Here is a tiny trained network, its code and every weight. The questions are about switching its units off for an input and a class, where a switched-off unit gives its printed mean instead of its output.

import numpy as np


def w(rows, s, z=0):
    codes = np.array(rows[::2]) - 128.0
    scale = np.full(codes.shape[1], s)
    scale[-1] = z or s
    return codes * scale


def f(y):
    return y / 2 * (1 + np.tanh(0.7978845608 * (y + 0.044715 * y**3)))


def log_softmax(a):
    a = a - a.max(-1, keepdims=True)
    return a - np.log(np.exp(a).sum(-1, keepdims=True))


def net(x, mask):
    res = np.array(x, float).reshape(1, 4) / 4 @ E
    y = f(res @ A[0][:, :-1].T + A[0][:, -1])
    res = res + np.where(mask, y, B[0][:, -1]) @ B[0][:, :-1]
    return log_softmax(res[-1] @ U[:, :-1].T + U[:, -1])


A, B = {}, {}
E = w([
[153,5,154,105,8,57,52],'x0',
[93,145,41,112,105,53,194],'x1',
[73,37,74,200,243,185,97],'x2',
[3,95,219,42,176,123,82],'x3',
],0.0069)
A[0] = w([
[155,175,117,96,145,136,152,61],'neuron 1',
[117,92,222,113,106,154,89,169],'neuron 2',
[93,72,119,123,94,109,105,163],'neuron 3',
[193,186,100,168,137,154,144,248],'neuron 4',
[140,155,113,112,130,130,114,95],'neuron 5',
[118,87,181,110,160,145,102,224],'neuron 6',
[130,131,85,96,8,58,145,222],'neuron 7',
[189,64,84,182,135,150,119,203],'neuron 8',
[147,110,220,125,120,127,107,168],'neuron 9',
[133,126,119,144,148,104,133,66],'neuron 10',
[66,91,73,146,217,131,124,168],'neuron 11',
[61,142,113,122,167,145,146,254],'neuron 12',
],0.016,0.0031)
B[0] = w([
[151,161,146,190,107,127,155,155],'neuron 1',
[70,114,195,104,106,157,172,201],'neuron 2',
[147,69,154,198,190,107,158,175],'neuron 3',
[188,173,174,153,99,181,111,206],'neuron 4',
[128,143,144,142,110,122,117,132],'neuron 5',
[45,137,122,129,98,128,150,183],'neuron 6',
[189,103,133,68,106,15,92,248],'neuron 7',
[106,95,119,126,104,189,30,192],'neuron 8',
[89,132,176,88,132,154,140,184],'neuron 9',
[138,104,153,131,151,149,136,128],'neuron 10',
[107,141,6,108,178,133,145,203],'neuron 11',
[158,172,99,113,182,147,137,180],'neuron 12',
],0.024,0.017)
U = w([
[100,192,45,125,236,139,127,248],'0',
[143,59,130,144,140,100,45,102],'1',
[25,184,233,110,138,133,158,209],'2',
[72,122,98,162,118,168,107,7],'3',
[163,254,191,201,136,155,140,90],'4',
[99,89,172,159,98,112,152,13],'5',
[174,129,122,170,94,237,14,150],'6',
[187,164,177,70,106,26,84,157],'7',
],0.0089,0.0021)

Each question gives the input, the list of numbers given to net, and the class t.
The units are the neurons (one row each of A and B). Each row of codes is followed by its name. A weight is (code - 128) times the scale printed after its matrix; where a second scale follows, it is the last column's (A, B and U).
mask holds one flag per neuron, in row order. A switched-off neuron (its flag False) gives its mean, the last column of its row in B, instead of its output. The means were averaged over made-up inputs and are rounded, as every weight is.
A unit's drop is (log p(t) with every unit on - log p(t) with that unit switched off) / (log p(t) with every unit on - log p(t) with every unit switched off).
The circuit of an input: a set's keep is (log p(t) with only the set's units on - log p(t) with every unit switched off) / (log p(t) with every unit on - log p(t) with every unit switched off). Starting from all 12 units, units are removed one at a time, each time the one whose removal leaves the highest keep (on an exact tie, the one counted first), for as long as the keep stays at least 0.8.
circuit, biggest first: the units of the circuit, biggest drop first
top k neurons: the k neurons with the biggest drops, biggest first
drop of u: that unit's drop, to one decimal
input [-8,5,-6,6], class 4: circuit, biggest first	neuron 1
input [5,-5,7,-2], class 3: top 3 neurons	neuron 4; neuron 7; neuron 6
input [5,-1,6,5], class 2: top 2 neurons	neuron 2; neuron 6
input [-7,-8,-1,-6], class 6: top 2 neurons	neuron 8; neuron 2
input [-5,2,8,-8], class 6: top 2 neurons	neuron 8; neuron 4
input [-7,2,4,-5], class 6: top 2 neurons	neuron 4; neuron 8
input [-1,-7,-3,-3], class 6: top 2 neurons	neuron 7; neuron 4
input [0,-4,6,7], class 0: top 2 neurons	neuron 11; neuron 12
input [-7,-8,-6,1], class 4: top 2 neurons	neuron 4; neuron 1
input [-2,-2,-5,1], class 4: top 3 neurons	neuron 7; neuron 6; neuron 2
input [-7,2,-4,5], class 0: top 2 neurons	neuron 4; neuron 12
input [-7,4,-7,-3], class 4: top 2 neurons	neuron 4; neuron 1
input [1,-7,-7,-1], class 2: top 2 neurons	neuron 2; neuron 9
input [7,4,4,1], class 1: circuit, biggest first	neuron 3
input [-8,-8,-6,3], class 4: top 4 neurons	neuron 1; neuron 4; neuron 12; neuron 8
input [8,-1,8,-4], class 6: top 2 neurons	neuron 8; neuron 7
input [7,0,7,5], class 2: drop of neuron 6	0.2
input [-6,0,-4,1], class 4: drop of neuron 7	0.2
input [-1,3,-1,6], class 0: drop of neuron 12	0.1
input [-6,4,-2,4], class 0: drop of neuron 6	0.0
input [-8,8,-1,-3], class 4: circuit, biggest first	neuron 4
